Below are the code and all the weights of a small trained network. Each question names an input and a target symbol and asks about switching units off, where a switched-off unit gives its printed mean instead of its output.

import numpy as np


def w(rows, s, z=0):
    codes = np.array(rows[::2]) - 128.0
    scale = np.full(codes.shape[1], s)
    scale[-1] = z or s
    return codes * scale


def norm(h):
    return h / np.sqrt((h * h).mean(-1, keepdims=True) + 1e-5)


def f(y):
    return y / 2 * (1 + np.tanh(0.7978845608 * (y + 0.044715 * y**3)))


def softmax(a):
    e = np.exp(a - a.max(-1, keepdims=True))
    return e / e.sum(-1, keepdims=True)


def log_softmax(a):
    a = a - a.max(-1, keepdims=True)
    return a - np.log(np.exp(a).sum(-1, keepdims=True))


def net(x, mask):
    ids = ['ΓΘΞδλω'.index(c) for c in x.split()]
    T = len(ids)
    res = E[ids] + P[:T]
    u = 0
    for l in range(2):
        r = norm(res)
        for j in range(2):
            rows = slice(4 * j, 4 * j + 4)
            q, k, v = (r @ M[l][rows].T for M in (Q, K, V))
            z = softmax(np.where(np.tri(T) > 0, q @ k.T / 4**0.5, -1e9)) @ v
            o = O[l][rows]
            res = res + np.where(mask[u + j], z, o[:, -1]) @ o[:, :-1]
        u += 2
        y = f(norm(res) @ A[l][:, :-1].T + A[l][:, -1])
        res = res + np.where(mask[u : u + 8], y, B[l][:, -1]) @ B[l][:, :-1]
        u += 8
    return log_softmax(norm(res)[-1] @ U[:, :-1].T + U[:, -1])


Q, K, V, O, A, B = {}, {}, {}, {}, {}, {}
E = w([
[69,247,135,159,132,123,112],'Γ',
[73,37,218,52,204,122,91],'Θ',
[121,122,114,172,224,79,173],'Ξ',
[128,7,151,165,27,55,114],'δ',
[119,92,66,142,76,210,182],'λ',
[224,166,192,193,102,161,67],'ω',
],0.022)
P = w([
[191,61,189,62,166,178,124],'0',
[65,117,185,207,112,143,176],'1',
[76,107,152,219,129,167,126],'2',
[126,176,113,106,125,89,229],'3',
[122,129,54,153,149,118,109],'4',
[107,154,194,187,135,152,232],'5',
[78,124,120,247,160,175,101],'6',
[154,176,130,85,108,80,254],'7',
[84,114,3,175,165,116,89],'8',
[119,168,229,166,110,151,248],'9',
[188,118,28,147,150,150,96],'10',
[124,192,141,118,131,83,232],'11',
[123,95,135,246,153,179,131],'12',
],0.013)
Q[0] = w([
[210,138,243,182,121,194,153],'L0H0',
[144,136,192,174,130,148,172],'L0H0',
[94,164,175,51,78,80,254],'L0H0',
[119,123,173,122,119,133,186],'L0H0',
[85,194,64,130,164,104,164],'L0H1',
[84,181,53,85,105,165,145],'L0H1',
[151,96,70,129,122,173,198],'L0H1',
[92,162,122,92,55,157,88],'L0H1',
],0.043)
K[0] = w([
[203,175,69,3,115,61,156],'L0H0',
[182,131,128,53,112,117,159],'L0H0',
[107,141,253,155,103,145,254],'L0H0',
[134,148,185,124,94,104,161],'L0H0',
[72,182,88,195,91,107,147],'L0H1',
[69,180,72,163,32,129,103],'L0H1',
[132,111,57,152,73,155,194],'L0H1',
[112,143,156,97,61,186,75],'L0H1',
],0.036)
V[0] = w([
[203,42,106,244,140,37,222],'L0H0',
[161,218,196,110,183,54,26],'L0H0',
[146,200,90,175,87,167,108],'L0H0',
[156,94,228,121,20,75,28],'L0H0',
[178,148,206,85,224,17,55],'L0H1',
[110,123,219,35,37,101,5],'L0H1',
[46,68,113,133,166,88,152],'L0H1',
[202,30,156,108,138,197,157],'L0H1',
],0.014)
O[0] = w([
[131,59,115,189,74,203,33,176],'L0H0',
[215,103,132,81,113,84,217,122],'L0H0',
[172,141,238,63,54,105,139,33],'L0H0',
[205,50,143,147,155,240,180,167],'L0H0',
[179,70,198,210,247,54,151,253],'L0H1',
[144,128,253,116,77,65,52,145],'L0H1',
[28,176,131,196,175,114,126,228],'L0H1',
[135,143,68,96,174,36,29,223],'L0H1',
],0.015)
A[0] = w([
[124,49,75,195,26,45,153,184],'L0N0',
[164,126,53,153,67,136,188,227],'L0N1',
[145,200,161,166,99,187,123,2],'L0N2',
[248,251,106,212,129,137,87,33],'L0N3',
[183,211,106,160,108,55,153,130],'L0N4',
[179,148,130,148,166,111,93,136],'L0N5',
[75,43,160,111,83,133,101,208],'L0N6',
[102,159,116,168,107,173,156,141],'L0N7',
],0.034,0.004)
B[0] = w([
[165,90,82,148,77,56,206,171],'L0N0',
[95,153,178,188,72,126,179,185],'L0N1',
[171,140,234,155,151,79,106,142],'L0N2',
[213,124,114,255,122,162,119,143],'L0N3',
[121,155,88,145,47,200,161,158],'L0N4',
[109,161,117,166,148,140,174,254],'L0N5',
[105,39,164,133,52,137,96,184],'L0N6',
[158,138,180,166,155,55,152,181],'L0N7',
],0.033,0.018)
Q[1] = w([
[163,116,95,6,150,227,130],'L1H0',
[129,68,113,191,87,72,187],'L1H0',
[140,95,123,154,89,57,117],'L1H0',
[92,72,116,212,79,17,160],'L1H0',
[128,105,169,105,136,102,126],'L1H1',
[141,221,106,197,144,100,51],'L1H1',
[136,163,111,142,100,91,74],'L1H1',
[148,155,156,14,145,60,164],'L1H1',
],0.025)
K[1] = w([
[45,159,195,235,93,101,140],'L1H0',
[188,114,46,74,154,134,58],'L1H0',
[118,142,92,68,141,155,120],'L1H0',
[205,119,62,2,180,176,69],'L1H0',
[133,104,148,204,129,104,112],'L1H1',
[55,62,147,67,188,106,157],'L1H1',
[98,77,159,88,137,98,137],'L1H1',
[129,239,219,102,59,143,115],'L1H1',
],0.023)
V[1] = w([
[6,62,147,167,116,117,120],'L1H0',
[191,154,57,91,156,126,10],'L1H0',
[164,125,204,185,147,51,73],'L1H0',
[98,252,176,126,149,106,99],'L1H0',
[127,138,69,122,144,115,90],'L1H1',
[122,50,31,101,193,153,126],'L1H1',
[171,134,126,116,126,146,131],'L1H1',
[211,149,67,192,157,178,47],'L1H1',
],0.027)
O[1] = w([
[122,215,83,97,116,46,73,225],'L1H0',
[67,137,35,117,84,230,147,107],'L1H0',
[148,50,28,145,166,111,88,255],'L1H0',
[79,71,124,140,42,93,222,74],'L1H0',
[109,99,158,148,162,122,158,125],'L1H1',
[70,128,121,234,175,127,174,177],'L1H1',
[106,141,161,169,123,102,105,80],'L1H1',
[98,134,250,170,102,91,172,158],'L1H1',
],0.02)
A[1] = w([
[68,187,164,48,181,129,165,167],'L1N0',
[84,123,123,226,97,184,117,150],'L1N1',
[2,55,155,95,168,131,121,207],'L1N2',
[60,158,136,84,146,3,158,254],'L1N3',
[109,154,179,107,220,236,99,180],'L1N4',
[101,101,70,157,179,123,94,106],'L1N5',
[111,170,98,168,64,133,55,186],'L1N6',
[103,231,167,155,144,236,118,111],'L1N7',
],0.028,0.0067)
B[1] = w([
[20,189,200,69,139,188,128,144],'L1N0',
[221,204,43,76,68,144,120,233],'L1N1',
[147,118,122,74,186,101,35,200],'L1N2',
[68,189,136,51,165,27,141,254],'L1N3',
[71,153,214,103,145,254,143,167],'L1N4',
[120,57,41,156,195,149,97,248],'L1N5',
[137,114,109,89,106,124,69,188],'L1N6',
[144,149,135,52,201,245,138,161],'L1N7',
],0.028,0.021)
U = w([
[148,133,255,107,74,110,186,54],'Γ',
[99,155,177,62,150,119,59,190],'Θ',
[69,184,117,161,164,140,232,8],'Ξ',
[114,91,111,141,54,40,155,232],'δ',
[100,179,124,23,25,157,179,2],'λ',
[150,90,152,164,69,218,127,168],'ω',
],0.0072,0.00092)

Each question gives the input, a string of symbols that net reads in full, and the target symbol t.
The units are the heads (4 rows each of Q, K, V and O) and the neurons (one row each of A and B). Each row of codes is followed by its name. A weight is (code - 128) times the scale printed after its matrix; where a second scale follows, it is the last column's (O, A, B and U).
mask holds one flag per unit, layer by layer, with each layer's heads first. A switched-off unit (its flag False) gives its mean, the last column of its rows in O or B, instead of its output. The means were averaged over made-up inputs and are rounded, as every weight is.
A unit's drop is (log p(t) with every unit on - log p(t) with that unit switched off) / (log p(t) with every unit on - log p(t) with every unit switched off).
The circuit of an input: a set's keep is (log p(t) with only the set's units on - log p(t) with every unit switched off) / (log p(t) with every unit on - log p(t) with every unit switched off). Starting from the 12 units with the biggest drops (on a tie, the unit counted first), units are removed one at a time, each time the one whose removal leaves the highest keep (on an exact tie, the one counted first), for as long as the keep stays at least 0.8.
units of the circuit, in order: the units of the circuit, biggest drop first
most important unit: the unit with the biggest drop
k most important neurons: the k neurons with the biggest drops, biggest first
k most important neurons of layer l: the k neurons of layer l with the biggest drops, biggest first
heads that matter: for each layer, one digit per head in row order, 1 if its drop is at least 0.15 and else 0, layers parted by /
drop when u is switched off: that unit's drop, to one decimal
input Γ Ξ Θ Θ ω, target Γ: heads that matter : 11 / 10
input Θ Θ Θ δ δ Θ Ξ, target ω: most important unit : L0H0
input Ξ Θ Θ Θ δ Ξ Θ Θ Θ δ λ, target λ: 2 most important neurons of layer 1 : L1N1; L1N5
input Θ δ Θ Θ Θ δ λ δ δ Γ, target ω: 2 most important neurons of layer 0 : L0N1; L0N6
input Θ Θ δ Θ Γ, target ω: units of the circuit, in order : L0H0; L1N3
input δ Θ λ Θ λ Θ Θ ω Θ Ξ δ Γ, target Γ: units of the circuit, in order : L0H1; L0N2; L1N5
input ω Θ δ δ ω δ Ξ δ, target ω: units of the circuit, in order : L0H0; L1N3
input Θ Θ Θ δ Ξ Θ λ Γ δ Γ, target λ: heads that matter : 10 / 01
input Θ Ξ δ Θ δ ω δ Θ Θ Γ Ξ Θ, target λ: units of the circuit, in order : L0H0; L1H1
input Θ δ Ξ δ Ξ λ Γ, target δ: units of the circuit, in order : L0H0; L0N0
input ω Θ Γ δ Θ Θ Θ Θ, target ω: units of the circuit, in order : L1H0; L0H1; L1N3
input Θ Θ Θ δ Θ δ, target ω: heads that matter : 10 / 00
input Θ Γ δ Θ Θ ω Θ ω Γ λ, target Γ: units of the circuit, in order : L0H0; L1H1; L0N3
input δ ω Θ δ, target Γ: units of the circuit, in order : L1H1; L0H0
input Γ λ Ξ, target λ: units of the circuit, in order : L0H0; L0N4
input Θ Θ ω ω Θ, target Γ: units of the circuit, in order : L0H0; L1H1; L0N3
input Θ Γ Ξ Γ ω δ, target λ: most important unit : L0H0
input λ Ξ Θ Θ δ δ Θ Ξ, target λ: heads that matter : 11 / 10
input δ Θ Θ Θ Θ Θ Θ ω δ Ξ, target Γ: heads that matter : 10 / 01
input Θ Θ ω δ ω ω δ δ δ Θ, target ω: units of the circuit, in order : L0H0
input Θ Θ ω, target ω: 3 most important neurons : L0N3; L1N3; L0N4
input δ Θ Θ Θ δ ω Γ Θ ω, target ω: 2 most important neurons of layer 1 : L1N3; L1N2
input λ Ξ ω ω, target λ: drop when L0H0 is switched off : 0.3
input λ Θ λ Θ λ δ ω, target λ: drop when L1N1 is switched off : 0.3
input Θ Θ Θ Θ Ξ ω δ Θ, target Γ: drop when L0N1 is switched off : -0.2
